Below are the code and all the weights of a small trained network. Each question names an input and a class and asks about switching units off, where a switched-off unit gives its printed mean instead of its output.

import numpy as np


def w(rows, s, z=0):
    codes = np.array(rows[::2]) - 128.0
    scale = np.full(codes.shape[1], s)
    scale[-1] = z or s
    return codes * scale


def f(y):
    return np.maximum(y, 0)


def log_softmax(a):
    a = a - a.max(-1, keepdims=True)
    return a - np.log(np.exp(a).sum(-1, keepdims=True))


def net(x, mask):
    res = np.array(x, float).reshape(1, 7) / 4 @ E
    y = f(res @ A[0][:, :-1].T + A[0][:, -1])
    res = res + np.where(mask, y, B[0][:, -1]) @ B[0][:, :-1]
    return log_softmax(res[-1] @ U[:, :-1].T + U[:, -1])


A, B = {}, {}
E = w([
[128,190,113,82,146,72,67,86],'x0',
[222,127,108,136,22,122,90,120],'x1',
[118,134,157,210,83,168,160,128],'x2',
[91,191,120,135,168,192,78,94],'x3',
[173,168,216,68,121,176,228,109],'x4',
[154,239,138,252,104,152,161,71],'x5',
[97,85,81,75,134,1,182,127],'x6',
],0.0075)
A[0] = w([
[108,131,95,104,139,62,142,133,238],'N0',
[122,78,146,69,186,93,148,142,234],'N1',
[129,137,91,165,140,134,2,131,157],'N2',
[200,130,123,158,59,185,92,104,250],'N3',
[118,181,119,81,128,156,139,114,225],'N4',
[151,136,151,151,87,109,178,134,188],'N5',
[86,109,140,118,157,202,132,138,189],'N6',
[159,125,105,118,122,112,109,137,156],'N7',
[100,132,115,182,136,116,162,92,125],'N8',
[112,112,76,145,126,135,95,90,104],'N9',
[114,161,170,126,187,158,87,118,165],'N10',
[137,105,103,115,137,93,139,135,148],'N11',
[113,169,85,101,126,160,51,135,163],'N12',
[138,55,110,128,87,103,148,212,199],'N13',
[140,82,117,124,102,116,168,168,158],'N14',
[128,155,139,117,109,136,94,103,170],'N15',
[147,52,116,134,118,128,150,160,119],'N16',
[193,120,148,112,97,202,96,149,130],'N17',
],0.011,0.0026)
B[0] = w([
[70,198,69,111,132,50,174,51,212],'N0',
[134,100,103,146,73,176,210,93,231],'N1',
[209,217,157,202,80,6,21,132,225],'N2',
[85,181,38,189,146,71,254,33,254],'N3',
[104,30,154,142,113,209,157,92,192],'N4',
[99,179,14,155,121,76,112,26,200],'N5',
[67,118,164,14,196,220,179,148,198],'N6',
[116,79,53,173,121,125,154,117,164],'N7',
[59,160,86,79,160,130,108,140,183],'N8',
[241,172,97,86,180,62,69,194,165],'N9',
[176,72,155,105,106,119,145,217,206],'N10',
[168,156,104,156,129,100,147,86,178],'N11',
[97,133,73,138,35,91,130,140,201],'N12',
[224,54,148,173,44,159,92,150,227],'N13',
[152,67,154,188,10,87,115,173,192],'N14',
[111,76,94,170,37,99,157,92,173],'N15',
[227,25,203,116,22,163,23,114,187],'N16',
[59,75,100,92,192,144,167,66,211],'N17',
],0.0056,0.0093)
U = w([
[141,86,233,43,162,253,123,222,159],'0',
[158,177,135,67,203,71,2,222,5],'1',
[248,134,101,230,51,72,60,142,124],'2',
[30,149,45,136,208,120,178,57,196],'3',
],0.0074,0.0017)

Each question gives the input, the list of numbers given to net, and the class t.
The units are the neurons (one row each of A and B). Each row of codes is followed by its name. A weight is (code - 128) times the scale printed after its matrix; where a second scale follows, it is the last column's (A, B and U).
mask holds one flag per neuron, in row order. A switched-off neuron (its flag False) gives its mean, the last column of its row in B, instead of its output. The means were averaged over made-up inputs and are rounded, as every weight is.
A unit's drop is (log p(t) with every unit on - log p(t) with that unit switched off) / (log p(t) with every unit on - log p(t) with every unit switched off).
The circuit of an input: a set's keep is (log p(t) with only the set's units on - log p(t) with every unit switched off) / (log p(t) with every unit on - log p(t) with every unit switched off). Starting from the 12 units with the biggest drops (on a tie, the unit counted first), units are removed one at a time, each time the one whose removal leaves the highest keep (on an exact tie, the one counted first), for as long as the keep stays at least 0.8.
units of the circuit, in order: the units of the circuit, biggest drop first
most important unit: the unit with the biggest drop
k most important neurons: the k neurons with the biggest drops, biggest first
drop when u is switched off: that unit's drop, to one decimal
input [6,-2,-5,4,0,-1,2], class 2: 3 most important neurons	(N3 N17 N6)
input [8,-4,-5,-6,-6,-2,4], class 2: most important unit	N3
input [0,0,7,-7,-2,1,-8], class 3: units of the circuit, in order	(N3 N17)
input [5,-4,-4,-2,6,0,-2], class 0: units of the circuit, in order	(N3 N5)
input [5,8,-5,5,4,2,6], class 3: 2 most important neurons	(N13 N2)
input [-8,-1,4,5,-4,-8,5], class 0: 4 most important neurons	(N6 N2 N3 N5)
input [7,-2,-1,3,-5,-8,-1], class 2: 3 most important neurons	(N2 N1 N12)
input [-7,7,5,2,3,-7,-8], class 3: 2 most important neurons	(N3 N17)
input [8,1,1,-6,1,2,4], class 3: 4 most important neurons	(N2 N0 N16 N13)
input [-7,3,-8,4,-1,-4,-6], class 0: 4 most important neurons	(N6 N5 N0 N17)
input [3,-3,-4,7,-2,-7,-6], class 1: 2 most important neurons	(N2 N12)
input [5,3,1,-6,-1,8,-8], class 3: 3 most important neurons	(N3 N17 N13)
input [-7,3,-8,-1,5,1,-6], class 3: 2 most important neurons	(N3 N17)
input [2,-8,-1,8,-6,3,-7], class 1: 2 most important neurons	(N6 N2)
input [1,-6,-4,4,-4,5,0], class 1: most important unit	N3
input [4,-4,4,-1,-7,7,1], class 1: drop when N2 is switched off	-0.1
input [3,-7,5,-5,8,-2,0], class 0: drop when N3 is switched off	0.9
input [5,4,3,0,5,-2,-2], class 3: drop when N12 is switched off	0.0
